Below is a small trained network, with its code and all its weights. Each question gives an input and a target symbol and asks what happens when units are switched off, that is, made to give their printed mean instead of their output.

import numpy as np


def w(rows, s, z=0):
    codes = np.array(rows[::2]) - 128.0
    scale = np.full(codes.shape[1], s)
    scale[-1] = z or s
    return codes * scale


def f(y):
    return np.maximum(y, 0)


def softmax(a):
    e = np.exp(a - a.max(-1, keepdims=True))
    return e / e.sum(-1, keepdims=True)


def log_softmax(a):
    a = a - a.max(-1, keepdims=True)
    return a - np.log(np.exp(a).sum(-1, keepdims=True))


def net(x, mask):
    ids = ['βδζπστψω'.index(c) for c in x.split()]
    T = len(ids)
    res = E[ids] + P[:T]
    r = res
    for j in range(2):
        rows = slice(3 * j, 3 * j + 3)
        q, k, v = (r @ M[0][rows].T for M in (Q, K, V))
        z = softmax(np.where(np.tri(T) > 0, q @ k.T / 3**0.5, -1e9)) @ v
        o = O[0][rows]
        res = res + np.where(mask[j], z, o[:, -1]) @ o[:, :-1]
    y = f(res @ A[0][:, :-1].T + A[0][:, -1])
    res = res + np.where(mask[2:14], y, B[0][:, -1]) @ B[0][:, :-1]
    return log_softmax(res[-1] @ U[:, :-1].T + U[:, -1])


Q, K, V, O, A, B = {}, {}, {}, {}, {}, {}
E = w([
[30,204,180],'β',
[148,95,142],'δ',
[143,68,180],'ζ',
[227,95,64],'π',
[226,41,28],'σ',
[191,88,7],'τ',
[153,91,138],'ψ',
[78,106,215],'ω',
],0.016)
P = w([
[220,154,116],'0',
[180,22,220],'1',
[24,116,96],'2',
[161,224,132],'3',
[211,35,168],'4',
[2,95,84],'5',
[220,178,147],'6',
[157,79,194],'7',
[9,65,55],'8',
[161,228,209],'9',
[238,62,160],'10',
],0.0072)
Q[0] = w([
[152,91,170],'h0',
[2,160,8],'h0',
[136,167,119],'h0',
[126,94,103],'h1',
[222,123,177],'h1',
[146,100,129],'h1',
],0.013)
K[0] = w([
[140,126,174],'h0',
[54,47,81],'h0',
[134,142,75],'h0',
[103,102,88],'h1',
[250,197,173],'h1',
[151,125,123],'h1',
],0.015)
V[0] = w([
[80,171,172],'h0',
[100,81,160],'h0',
[104,112,151],'h0',
[187,161,254],'h1',
[135,228,40],'h1',
[239,170,206],'h1',
],0.016)
O[0] = w([
[73,198,2,2],'h0',
[107,52,118,150],'h0',
[107,104,101,114],'h0',
[252,180,31,67],'h1',
[139,210,253,65],'h1',
[215,84,108,248],'h1',
],0.0095,0.0042)
A[0] = w([
[149,244,156,101],'n0',
[52,80,232,118],'n1',
[19,40,133,145],'n2',
[177,105,215,92],'n3',
[142,243,132,175],'n4',
[251,113,210,144],'n5',
[124,252,89,76],'n6',
[201,254,80,2],'n7',
[171,231,13,133],'n8',
[165,91,93,194],'n9',
[162,57,69,182],'n10',
[184,34,179,124],'n11',
],0.0066,0.0043)
B[0] = w([
[123,109,66,142],'n0',
[132,159,11,220],'n1',
[207,83,243,207],'n2',
[141,73,139,205],'n3',
[197,79,51,143],'n4',
[1,122,134,253],'n5',
[185,128,230,141],'n6',
[49,41,111,145],'n7',
[149,70,190,172],'n8',
[98,219,129,204],'n9',
[43,176,181,228],'n10',
[205,230,54,254],'n11',
],0.0083,0.013)
U = w([
[8,148,158,248],'β',
[109,170,167,102],'δ',
[90,119,117,51],'ζ',
[85,147,115,108],'π',
[162,74,144,233],'σ',
[124,118,209,177],'τ',
[96,120,110,38],'ψ',
[14,55,86,93],'ω',
],0.013,0.0011)

Each question gives the input, a string of symbols that net reads in full, and the target symbol t.
The units are the heads (3 rows each of Q, K, V and O) and the neurons (one row each of A and B). Each row of codes is followed by its name. A weight is (code - 128) times the scale printed after its matrix; where a second scale follows, it is the last column's (O, A, B and U).
mask holds one flag per unit, heads first, then neurons. A switched-off unit (its flag False) gives its mean, the last column of its rows in O or B, instead of its output. The means were averaged over made-up inputs and are rounded, as every weight is.
A unit's drop is (log p(t) with every unit on - log p(t) with that unit switched off) / (log p(t) with every unit on - log p(t) with every unit switched off).
The circuit of an input: a set's keep is (log p(t) with only the set's units on - log p(t) with every unit switched off) / (log p(t) with every unit on - log p(t) with every unit switched off). Starting from the 12 units with the biggest drops (on a tie, the unit counted first), units are removed one at a time, each time the one whose removal leaves the highest keep (on an exact tie, the one counted first), for as long as the keep stays at least 0.8.
circuit, biggest first: the units of the circuit, biggest drop first
most important unit: the unit with the biggest drop
top k neurons: the k neurons with the biggest drops, biggest first
heads that matter: for each layer, one digit per head in row order, 1 if its drop is at least 0.15 and else 0, layers parted by /
input ω δ δ σ δ τ τ σ ω β π, target ω: top 2 neurons	n11; n7
input σ ω τ δ π π σ ω π β ψ, target ω: top 2 neurons	n11; n2
input δ π δ ω τ β δ σ δ π ψ, target δ: top 3 neurons	n11; n1; n9
input ψ ζ ψ ψ β σ ψ ψ δ β ψ, target ω: top 2 neurons	n7; n11
input ψ β β τ ψ ψ ψ τ ω β δ, target ω: heads that matter	10
input β τ τ ψ ω τ ψ ζ σ, target τ: circuit, biggest first	n2; h1
input ψ σ ζ τ ω, target σ: circuit, biggest first	n10; n9
input ω β τ σ ψ ζ ψ π ω π ζ, target δ: circuit, biggest first	n11; h1; n5; h0
input π τ ψ τ τ τ ψ ω σ, target σ: top 3 neurons	n2; n1; n10
input ζ σ ζ, target σ: most important unit	n5
input ω ψ ω δ, target ω: top 3 neurons	n7; n11; n2
input ω ω σ π δ σ δ π π, target σ: top 2 neurons	n2; n5
input ζ ω δ τ β π ψ ω σ, target σ: top 3 neurons	n2; n5; n1
input τ δ β β δ τ τ ψ π, target τ: top 2 neurons	n2; n5
input δ ω ζ, target ω: top 2 neurons	n11; n10
input ψ ψ τ σ τ ζ σ ψ ψ, target σ: top 4 neurons	n2; n5; n1; n10
input ψ ω τ, target τ: circuit, biggest first	n2; h1; n5
input ψ δ ψ τ σ ω δ ψ ζ π π, target δ: top neuron	n11
input δ σ δ, target σ: circuit, biggest first	n5; n2; h1
input δ τ ω π σ ζ, target σ: circuit, biggest first	n2; n5
input τ ω ψ ψ ω β σ σ τ β σ, target ω: most important unit	h0
input σ σ ζ σ τ ω, target ω: heads that matter	01
input β β σ δ, target σ: heads that matter	11
